(in the rows, 128 means zero)
Each row of numbers stands for one thing and depends on some of the facts below. Use the named rows to name the rest.

How the things are related:
Ω f <- bero,botrer,grumogrom,klogal,mivibra,mudras,ploplol,ruzos,satrim,skibrave,tekles,trabuk,truri,vilel
Ω c <- betibri,dosal,drazim,fugel,gigibrak,gigul,griplo,kadrin,kasul,klutrek,liflisur,lugik,nede,pavir,plepe,pliga,plufo,rabrubrok,rogar,rudo,soklir,tratrel,trefla,zopil
Ω a <- bezar,brife,broma,brulor,bruplil,buner,burun,daflufli,debigre,dradun,drasta,drogrom,fadi,fesum,fimistul,fize,flutas,fluzigri,fubrire,gibun,gobru,grilur,grinifis,guskin,kistur,kloskor,leplen,loska,lusin,mifustin,mumil,pelo,plunon,pudorak,puplor,raskam,rikluk,rodral,saklini,seplum,sizil,skara,sketrok,skivustar,skofa,sogam,sozis,stamam,stulok,taplafa,tolik,trefon,treklem,vopen,zeska,zetras,zubri
Ω b <- bibres,bikla,brogun,bugris,ditrir,drimer,drupu,flodrul,foskin,groflin,keplus,klife,klodrel,klograk,lofis,mivom,muniskol,nestuk,plivozal,plolen,rubo,sapul,sidebek,skipo,skudrem,troralil,truzil,vobim,zovostus
Ω e <- bidretuk,brafe,bralir,brure,dida,drisas,gutul,kigar,lamul,lisim,lovina,merin,puzes,sina,stevevir,tregrel,treskem,zitokem
Ω d <- ditral,domas,drezo,dutis,flifone,flinim,gepla,gibrir,gropem,ketum,kodo,liflun,memin,mevumu,miges,mituklan,pastin,pleskal,pletri,ploba,skenur,skisaplik,skufem,trezak,veruk,zeklak,zoda
[bero,burun,domas,fugel,gigul,ketum,rudo] α ditral
[bezar,dida,fadi] α ditrir
[bezar,bidretuk,drazim,skisaplik] α gibun
[bibres,fluzigri] α skibrave
[bidretuk,drezo,plufo,pudorak,rikluk,stulok] α troralil
[bidretuk,daflufli,treskem] α dida
[bikla] α merin
[bikla,plepe] α rodral
[botrer,skara] α lisim
[brife,dida,skivustar] α skipo
[brife,foskin] α liflisur
[brogun,gropem] α buner
[brogun] α sapul
[brulor,truri] α plunon
[bruplil,fesum,pleskal,puzes,raskam] α zopil
[bruplil,fesum,mivom] α vilel
[bugris] α plolen
[bugris] α brafe
[bugris] α kigar
[buner,skudrem,zeska] α pelo
[debigre,fimistul] α drezo
[dida,memin,skenur,tekles] α klograk
[dida,ruzos,skenur,sketrok] α foskin
[dida,gibrir,sapul,skivustar] α raskam
[ditral] α miges
[ditral,grinifis,lovina,vilel] α kloskor
[domas,drupu,zoda] α fubrire
[dosal,drupu,grilur,merin,zeklak] α gutul
[dradun,mivibra,mumil,tratrel] α skara
[dradun,gigibrak] α kodo
[drasta,sina] α bralir
[drimer] α tratrel
[drisas,guskin,merin,rubo] α mifustin
[drupu] α memin
[dutis,loska] α daflufli
[fadi,rabrubrok,treklem] α stevevir
[fimistul,plivozal] α flinim
[fize,ploplol] α puzes
[fize] α lugik
[flifone,grumogrom] α satrim
[flifone,treklem,veruk] α sketrok
[flinim,sidebek] α kasul
[flinim,rikluk] α gropem
[flodrul] α klodrel
[flodrul] α klutrek
[fluzigri,trefon] α liflun
[fluzigri] α ploba
[fubrire] α zubri
[fugel,soklir] α mivom
[gibrir,ploplol] α pleskal
[gibun,trezak] α gepla
[gobru,kasul] α kistur
[griplo,trefon] α tolik
[griplo,nestuk,puzes] α puplor
[groflin,pelo,tekles,vobim] α broma
[gropem,sogam] α gigul
[gropem,ploba] α fugel
[grumogrom] α pliga
[guskin,klife] α zeklak
[gutul,pletri,skudrem] α zetras
[kasul,plepe] α grumogrom
[keplus,skivustar] α ruzos
[keplus] α pudorak
[ketum,lofis] α seplum
[ketum,zeklak] α mevumu
[ketum,lamul,liflisur] α groflin
[kistur] α drupu
[kistur,taplafa] α truri
[klife,sketrok] α lamul
[klife,pletri,zitokem] α skenur
[klogal,pelo] α burun
[klograk] α vobim
[klutrek,mifustin,stamam] α zeska
[klutrek,leplen,mumil,trabuk,zitokem] α bezar
[leplen,sina] α vopen
[leplen,truzil] α flodrul
[liflun] α sozis
[lofis,veruk] α botrer
[lofis,treskem] α klife
[lovina,ploba] α ploplol
[lugik,truri] α gibrir
[mituklan,trefla] α dosal
[mivibra] α saklini
[mivom,sapul,soklir] α flutas
[mudras] α nestuk
[nede,tratrel] α mivibra
[nestuk] α soklir
[pavir,ruzos] α plufo
[pavir] α betibri
[pelo] α grinifis
[pliga] α klogal
[plivozal] α brulor
[plolen] α fadi
[plufo] α zoda
[pudorak,skivustar] α rogar
[puzes] α kadrin
[rabrubrok,tolik,truzil] α fimistul
[rikluk] α bikla
[rudo] α ketum
[ruzos,zeklak,zovostus] α lovina
[ruzos] α tekles
[sapul,zetras] α bruplil
[sidebek] α drogrom
[sina] α drimer
[sizil,trabuk] α pastin
[skibrave] α zitokem
[skipo,zubri] α brure
[skisaplik] α debigre
[skofa] α bidretuk
[skufem] α rikluk
[stamam] α skofa
[trabuk] α tregrel
[trefon] α bugris
[tregrel] α grilur
[tregrel] α muniskol
[treklem] α flifone
[truzil] α lusin
[vopen] α skisaplik
[bero,bezar,bidretuk,bikla,brafe,brulor,brure,dida,ditral,domas,drasta,drezo,drimer,drogrom,fugel,gibun,griplo,groflin,kloskor,klutrek,leplen,lofis,lusin,memin,pletri,ploplol,plunon,puplor,puzes,rogar,rudo,ruzos,seplum,skara,sketrok,skibrave,skisaplik,sogam,soklir,sozis,stulok,treklem,vopen,zoda,zovostus] Ξ g
[betibri,brogun,broma,bruplil,buner,daflufli,dradun,drisas,drupu,fimistul,fize,flifone,flinim,fluzigri,gepla,guskin,kadrin,ketum,kistur,klife,klodrel,klogal,klograk,kodo,liflun,mevumu,muniskol,pastin,pliga,rikluk,sapul,sidebek,skenur,skipo,skivustar,tregrel,trezak,troralil,vobim,zubri] Ξ i
[bibres,bralir,burun,dosal,drazim,fadi,fesum,flodrul,foskin,gibrir,gigibrak,gobru,grilur,gropem,grumogrom,gutul,kigar,lamul,lisim,lugik,merin,mivibra,mudras,mumil,nestuk,plepe,pleskal,ploba,pudorak,sina,taplafa,trefla,treskem,truzil,zitokem] Ξ h
[botrer,brife,bugris,debigre,ditrir,dutis,flutas,fubrire,gigul,grinifis,kasul,keplus,liflisur,loska,lovina,mifustin,miges,mituklan,mivom,nede,pavir,pelo,plivozal,plolen,plufo,rabrubrok,raskam,rodral,rubo,saklini,satrim,sizil,skofa,skudrem,skufem,stamam,stevevir,tekles,tolik,trabuk,tratrel,trefon,truri,veruk,vilel,zeklak,zeska,zetras,zopil] Ξ j
θ l <- bero,brure,ditrir,drimer,fize,fubrire,gigibrak,gobru,grinifis,klutrek,liflun,memin,mifustin,mudras,nede,pudorak,raskam,saklini,sidebek,skipo,skisaplik,skofa,soklir,trefon,truzil,vopen,zubri
θ k <- betibri,bezar,bikla,botrer,broma,burun,dida,dosal,drasta,fimistul,foskin,fugel,gutul,kasul,kistur,klodrel,kodo,lamul,lusin,mevumu,mituklan,mivom,muniskol,pastin,pelo,plunon,rogar,satrim,sketrok,skivustar,skudrem,stamam,tekles,trefla,trezak,vobim,zoda,zopil,zovostus
θ o <- bibres,brafe,bralir,brife,brulor,daflufli,drogrom,flifone,groflin,gropem,guskin,lofis,lugik,plepe,rubo,ruzos,stulok,troralil,vilel,zeska,zetras
θ p <- bidretuk,brogun,bruplil,fadi,fesum,flinim,flutas,fluzigri,grilur,griplo,kadrin,kigar,klife,klogal,klograk,loska,miges,pavir,pleskal,pletri,pliga,ploba,ploplol,plufo,rodral,sapul,seplum,sina,skenur,skufem,trabuk,tratrel
θ n <- bugris,buner,domas,dradun,drezo,drisas,drupu,dutis,gibrir,gibun,leplen,lisim,lovina,merin,mumil,plolen,puzes,rabrubrok,rikluk,skara,skibrave,stevevir,tolik,truri,zeklak
θ m <- debigre,ditral,drazim,flodrul,gepla,gigul,grumogrom,keplus,ketum,kloskor,liflisur,mivibra,nestuk,plivozal,puplor,rudo,sizil,sogam,sozis,taplafa,tregrel,treklem,treskem,veruk,zitokem

Named rows:
[133 121 106  91  73 182 147  83 150 159 134 133 110  92  73 128 139 125
 173 138 125 151 134 104 142 150] : gibun
[147 122 146 115  70 129  97 154 126 152 118 170 112 151  90  99 142  83
 180 132 156 143 148  70 168 140] : vobim
[171 101  94  89  92 105 129  95 158 137 226 131 127 130  74 116 132 129
 142 169 110 152 152 137 143 133] : gigul
[ 74 124  86  94  70 151 166 104 127 164 118 139 110  84 107 136 138 130
 143 125 121 173 131  90 142 166] : zitokem
[178  89  74  81  90  67 135 105 145 133 200 121 129 125 100 145 136 121
 119 147 109 160 147 155 132 124] : trabuk
[153 126 139 127  69 125 102 143 128 163 103 161 114 149  93 115 137  81
 171 136 157 145 149  60 165 140] : kistur
[124 107  85 108  70 145 148  89 144 139 172 122 121 128  73 110 135 138
 138 173 128 156 135  99 133 155] : sozis
[188  95 158 105 112 119 117 127 145 139 188 136 129 124  60 104 141 123
 127 166 115 129 152  96 117 124] : pelo
[ 96 125 180  99  97 170 128 138 138 160 155 146 114  94  83  96 142 120
 159 139 128 148 144  77 151 153] : groflin
[165 101 104  91  80 153 136  94 160 122 208 118 128 129  45 122 134 128
 159 186 122 142 138 142 129 129] : plolen
[142 109 143 104  94 147 145 123 133 139 157 137 120 119  68 101 137 131
 129 191 125 158 138  84 127 140] : stulok
[147  97 106  78  94 119 135 107 157 121 228 137 128 108  40 130 137 118
 159 167 125 154 152 176 132 140] : zeklak
[123 116 125 109  88 126  91 163 127 147  98 176 111 153 112 125 140  78
 170 141 168 156 154 121 181 146] : pastin
[157 117 110  77  92 125 118 100 158 154 214 134 117  94  92 125 142 113
 177 140 108 139 146 124 150 132] : liflisur
[181 108 130  83 134 115 115 130 143 170 185 152 122  97 125 143 139 102
 138 117 102 148 159 124 144 123] : satrim
[172  98 155  94 102 130 129 126 147 132 193 128 128 123  50  96 145 121
 140 176 124 136 150 116 128 128] : rubo
[ 73 128 109  83  83 159 149 136 143 149 182 141 119  83  80 120 135 120
 173 148 128 164 143 136 165 158] : memin
[116 109  92 100  70 111 143  97 139 134 197 128 134 147  97 106 136 132
 128 149 118 169 136 120 135 153] : griplo
[158 107  68 118  47  89 105  94 138 129 155 153 120 190  97 121 124 100
 155 164 156 164 148 110 167 147] : kadrin
[123  94  65 112  56  82 106 114 138 118 143 162 118 170  83 135 136  95
 165 159 169 161 152 136 172 156] : skenur

Rows to name:
No name comes twice in this set of rows, the named rows included.
[136 109  60  94  82  89 148  81 137 143 182 137 130 125 113 141 129 126
 117 141 106 178 146 125 133 153] -> ploplol
[102 132  66  95  79 126 179 108 125 152 171 139 117 106  88 132 116 136
 116 187 118 202 138 130 155 158] -> mudras
[ 74 119  89  98  72 163 166 104 139 127 177 151 123 115  60 116 129 134
 137 163 132 192 134 147 132 177] -> gibrir
[116 105 164  87 123 125 120 167 144 152 188 143 133 106  96 118 151  98
 150 120 113 136 156 142 137 134] -> mituklan
[108 127 113  85  70 131 146 111 142 155 178 142 123  96  98 101 139 120
 162 123 118 165 137 115 161 151] -> rudo
[ 83 128  97  83  72 155 152 124 145 139 182 145 128  89  71 122 141 112
 176 121 121 171 140 151 149 158] -> domas
[116 123 155  96 101 139 126 138 134 167 174 155 126 112 115  86 142 113
 142 119 107 163 145  90 141 148] -> fugel
[115 128 131 104  99 145 156 126 123 150 166 151 123 127  81  85 126 137
 113 176 123 190 137  86 140 165] -> lugik
[185 106  99  82  73 131 136  87 160 128 226 128 130 129  60 121 135 126
 151 174 114 160 144 168 138 123] -> rabrubrok
[ 97 110 115 103 111 160 158 125 125 147 122 145 106 113  87 128 129 136
 108 181 133 182 136  86 125 159] -> bralir

The same things again, as new rows of numbers:
Known rows:
[117 144  94 114 163 131  74 157 118 186 194 140 101 168  56 106 107 136
 161 132 135 118 140 155 102 107 114  84 125 111 136] : bidretuk
[144 118 111 108 115 119 136 120 145 102 117 108 151 157 121 147 139 136
 119 121 138 116 127 132 148 117 149 146 131 174 153] : skofa
[176 115 128 136  61 134 162 150 126 122 125 100 100 147 178 164 141 106
 167 163 164 111 130 146 125 103 127 131 146 151 134] : klodrel
[195 111 132 133  47 126 179 109 150  70  87  99 147 154 199 176 166 144
 109 134 139 113 134 119 159 115 157 155 145 196 145] : pudorak
[ 98 123 112 105 168 132  94 154 120 188 189 129  99 162  58 125 107 107
 169 132 143 138 137 181 107  95 131 101 128  92 154] : rogar
[181 106 143 144  63 185 164 125 126  95 113 100 108 113 253 145 177  82
 118 103 191 100 140 132 160 137 130 136 134 203 153] : mivibra
[152 122 120 116 110 120 127 115 166  91 130 134 154 186 129 177 128 165
 147 122 131 120 147 139 135 129 132 159 121 153 127] : truri
[202 113 137 122  53 114 137 159 123 135 102 106 105 170 166 162 136 148
 116 140 120 114 140 144 136  99 149 135 151 164 153] : fize
[117 133  89  96 153 109  82 158 135 177 162 129 105 174  40 116 105 123
 149 147 118 123 131 171 113  86 122 109 120 115 177] : vopen
[220 120 135 127  57 109 136 133 151 110 114 117 108 190 158 169 142 166
 140 161 112 106 132 139 124  89 138 146 143 158 135] : buner
[126 119 128 131 131 157 143 149  98 141 134 108 120 108 157 143 132 106
 123  75 187 125 130 143 146 151 156 131 120 178 124] : plivozal
[105 129 106 105 188 150  93 147 107 229 173 116  74 139  72  79 115  81
 152 114 145 118 131 173 127 104 151  86 130 102 160] : puplor
[110 125  98  93 167 116  92 144 130 190 173 121 100 158  49  97 115 107
 161 144 131 122 126 167 116  86 135  92 128 102 168] : lusin
[180 108 142 133  54 136 155 164 115 130 127 108 104 151 180 166 140 123
 151 143 160 123 129 148 128 105 129 132 143 150 129] : vobim
[128 126 109 112 189 149  91 136 135 200 183 124  72 149  69  78 109 110
 162 113 125 112 128 169 115  93 149  93 123  97 146] : drogrom
[102 140 130 117 187 151  86 171 106 217 193 110  74 137  79 111 115  78
 144 106 170 140 142 188 127 102 135  90 112 109 143] : ditral
[187 103 134 144  51 144 182 115 135  82  91  91 140 138 208 157 169 130
 107 118 146 114 131 118 163 114 162 143 148 195 146] : burun
[131 118 121 128 137 163 147 129 118 143 135 102 118 116 159 127 144  92
 120  87 181 121 132 143 153 139 156 122 120 170 133] : liflisur
[109 142  82  99 152 116  72 176 120 182 167 123  89 156  48  90 107 114
 145 135 132 118 122 166 117  99 118  97 113 135 180] : drasta
[139 141 108 129 107 101 120 120 145  94 122 124 154 176 115 180 128 158
 156 137 158 109 128 153 141 143 129 179 137 163 114] : bugris

Rows to name:
No name comes twice in this set of rows, the named rows included.
[101 128 105  87 157 109  75 178 115 185 167 143 105 185  61 137  87 135
 152 121 132 139 156 176 112 105 114 105 114 103 152] -> bero
[135 129 131 150 122 134 124 118 163 108 153 104 145 150 143 156 155 141
 148 111 171 127 126 144 145 104 132 131 126 154 115] -> miges
[156 137 108 122 112 106 116 101 156  99 116 117 153 177 118 156 138 168
 135 134 123 110 129 140 146 128 150 164 130 168 136] -> tolik
[203 128 128 134  82 175 161 154 108 156 137 106  76 123 196 129 152  72
 122 146 165 113 144 131 143 112 141  90 127 171 137] -> tregrel
[106 143 103 122 151 113  59 175 108 192 181 131 100 160  51 119 100 148
 157 119 140 120 130 167 112 109 118 103 123 111 133] -> griplo
[188 130 136 152  57 163 171 138 110 104 103  90 103 106 229 152 165  90
  99 112 190 114 128 123 168 138 155 136 130 219 128] -> drazim
[203 137 159 160  72 154 130 147 134 149 140  90  76 138 183 150 152 105
 138 125 173 119 135 158 143 104 135 123 133 156 116] -> flifone
[222 113 140 135  47 119 112 152 146  95 110 118  92 180 156 167 141 169
 139 145 108 106 118 145 117  92 116 156 137 163 163] -> dradun
[201 132 130 153  45 122 114 154 127 139 112 100 103 158 176 137 147 158
 128 138 125  96 126 124 140  92 137 128 151 162 127] -> fluzigri
[213 116 132 141  53 141 159  96 159  45 106 130 146 179 197 191 173 154
 151 151 138 102 135 124 135 128 127 165 141 193 135] -> lisim

Now the same things, written a new way:
Some things and their rows:
[161 123 135 115  41 101 134  91 141 104 197 100 113 147 127 149 133 145
 161 116 107 155 130 114 116 137 108 126 104 183 134 157 128  94 105 143
  91 113 151  93 158  83 159 186 117] : sketrok
[194  85 136  54 116 135 138 172 121 121 109 154 116 117 158 119 154 114
 184 114 144 172  98  87 152  84 141 127 154 109 152 171 120 142 145 116
  90 156  94 131 129 130  76  93 146] : fize
[100 107 152 138 143 150 128 153 109 180 154 164 131 158 136  99 113 129
  73 154 124 144 105 100  98 167 123 125 104 143 111 136 155 187 156  80
 126 109 130 159  55 143 132  81 157] : sizil
[ 98 114 165 141 144 160 133 169 111 190 152 168 137 152 144 106 100 140
  70 147 114 153 121  97 100 174 126 121 100 130  89 135 134 175 157  79
 125 116 126 155  65 148 154  75 123] : debigre
[125 156 137 124  93 154 157 145 114 139 141 174 130 133 133 101  92 117
  89 126  92 160 143 107 151 164 143 155 147 110 118 123 133  94 114 116
 162 133 163  96 179 127 164 214 115] : puplor
[132 126 117 158  99 137 126 111 123 137 157 125 133 155 107 123  93 124
 102 131  81 153 126 130 154 180  96 146 138 171 136 154 130 108 102 116
 163 149 170 119 175 120 168 236 149] : seplum
[141 118 143 112  83 148 136 134 121 149 119 153 156 126  70 118 118 107
 112 127 112 154  80 127 149 114 118 163 166 128 139 146 109 135  99 116
 161 179 136 125 159 100 148 223 150] : fesum
[138  92 115 103 194 141 121 148 139 134  65 128 163 121  87 143 128 110
 167 128 145 111  90 155 145 104 135 119 153 112 148 170  73 151 128 114
 170 183 102 169 138 161  80 112 169] : brogun
[168  96 109  82 160 108 143 141 141 104  76 128 122 120 155 140 150 124
 188 124 165 137 133 132 131  67 153 103 136 102 142 166  99 141 121 142
 106 144  83 137 128 135  69  74 152] : sidebek
[136 145 127 121  63  99 146 101 153 115 169 101 112 110  97 165 147 139
 172 113 135 122 131 139 131 112 137 120  99 132 105 108 103  93  85 173
 114 102 124 117 158  58 146 166 126] : bikla
[ 70 125 136 160 159 151 144 164 126 177 112 160 135 122 129 127 118 121
  98 161 140 102 111 127  93 150 134 117  90 111  83 100 128 168 121 116
 156 109 121 166  62 137 124  55 170] : plivozal
[123 148 134 112 120 137  90 146 137 161 198  87  73  70 150 129 119 149
 183 118 167 105 119  94 167 181  98 117  85 105 137  42 187  71 145 125
 101 101 122 154  79 133 108  43  96] : zopil
[ 66 149 126 168 159 163 104 142 114 151 130 123 125 121 155 106 115 122
 113 153 137  77 109 130 135 180 102 139 100 118 131  63 189 146 130 107
 153 122 144 138  58 184 124  45 138] : gigul
[ 63 171 113 126  99 142 109 115 128 127  92 108 163 116  82 123 134 115
  92 131 130  95 112 163 143 121 114 170 141 131 112 108 151  81  70 119
 154 162 114 137 144  99 179 188  93] : griplo
[ 61 144 139 161 183 161  73 144 121 178 131 101 143 124  98 114 111 143
 102 139 140  99 114 151 133 175  99 130 102 143 112  90 167 129 113  88
 137 138 103 180  54 151 165  55  96] : plufo
[ 97 156 103 144 128 132 132  83 115  86  59 142 157 132 115 113 145 108
  74 133 132  88 113 162 116  95 132 171 159 115 133 116 167 128  93 134
 153 154 125  85 133 145 135 174  94] : plepe
[132 164 132 118 100 119 143 124 129 113 108 153 135 109 114 131 143 107
 111 115 128  94 146 138 120  95 147 164 164  81 130 102 124 113 129 140
 143 123 135  93 173 124 114 186 108] : gibrir
[178 109 125  62 162 102  94 136 144 106 113  83 115 117 126 150 173 131
 188 101 166 127 144 125 128  79 132 112 144 125 147 168  99 127 176 130
  70 131  81 169 134 120 108  89 107] : trezak
[121 129 120 152 146 126 105 128 130 122 107 114 145 127  85 116 115 128
  94 113 105 148 158 149 140 125 124 141 175 122 127 141  98 114 116 130
 160 161 125 143 176 121 163 204 105] : kigar
[168 143 132 115  88 101 125 112 145  98 163  92 102  94 120 148 140 138
 177 102 127 136 148 125 144 114 114 127 150 112 162  93 114  75 129 172
 118 126 133  95 184  95 112 171 112] : gutul

Which thing is each row?
No name comes twice in this set of rows, the named rows included.
[105 169  97 128  70 108 110  84 134  81 116  98 125 134 139 130 157 134
 126 120 126 120 148 138 117 111 115 154 122 157 121 109 177  82  62 160
 105 109 111  93 135 102 165 137  82] -> klutrek
[ 70 132 136 180 175 165 156 153 107 162 140 159 127 104 154 118  91 122
 109 161 136  97 106 126 144 174 137 104  94 102 116  48 135 132 147 125
 169 125 149 132  72 167  83  55 152] -> vilel
[156 127 119 120 246 142 135 142 129 133  58 163 149 122 157 125  94 135
 137 117 117 138 167 138 160 114 174 109 155  78 124 150  63 126 162 104
 157 149 131 122 151 207 124  93 104] -> troralil
[120  91 133 146 113 133 128 158 117 146 197 121  61 137 200  96 116 139
 120 141 144 169 147  72 123 182 109 109  92 171 121 122 192 165 158 107
  89  78 128 171  96 124 125  89 170] -> saklini
[120 105 155 104  87 128 129 169 120 170 188 143 104 138 154 122 139 142
 125 140 134 167 114  79  80 143 126 122  85 147  93 122 160 175 123 109
  80  99  99 157  58 106 132  44 145] -> trefon
[ 65 132 140 147 165 147  89 175 140 187 137 117 141 130  73 133 124 135
 101 147 136  95 112 144  90 181 108 129 110 125 120 106 130 160 142 107
 148 133 121 191  72 132 149  53 153] -> skufem
[157  93 103 142 224 138 109 126 139 127  74 110 158 132 105 149 105 137
 174 118 125 136 131 167 164 130 136 100 146 121 163 176  76 133 140 118
 166 177 130 153 141 187 108 113 149] -> klograk
[ 99 173 124 136  80 115 140 113 134 104 108 154 154 136  97 144 152 113
 102 138 115  89 128 159  90 114 138 153 137 106 132 108 131 115 106 149
 143 111 150  86 152 111 150 162 129] -> domas
[130 144 131 137  83 154 154 129 110 130 150 174 135 137 136 106  82 119
 100 135  74 146 131 110 155 165 128 152 146 115 140 119 143 105 103 118
 162 137 186  77 174 144 164 211 128] -> kloskor
[142 109 118 101 197 137  93 160 137 129  60 111 153 124  92 139 137 117
 155 115 132 116 115 153 144 119 121 130 173  90 169 172  93 133 160 106
 150 178 111 159 145 163 102 102 139] -> flinim
[119 136 129 130  67 146 163 117 116 128 132 172 151 154 122 119 110 112
  82 142  92 136 106 121 119 137 124 158 138 148 125 149 138 136  94 121
 149 138 162  87 143 115 149 203 139] -> sogam
[136 128 135 111  89 146 155 130 111 129 107 181 146 138 113 102 125 111
  91 125 113 159 111 119 141 110 144 159 165 125 115 149 125 144 112 118
 155 156 134  99 166 123 137 211 123] -> taplafa
[ 83 137 148 164 166 145 138 151 117 165 148 140 113  90 161 126 113 122
 106 163 152  99 113 116 129 140 135 102  84 103 103  53 118 133 152 131
 140 108 122 152  61 139  93  54 134] -> truri

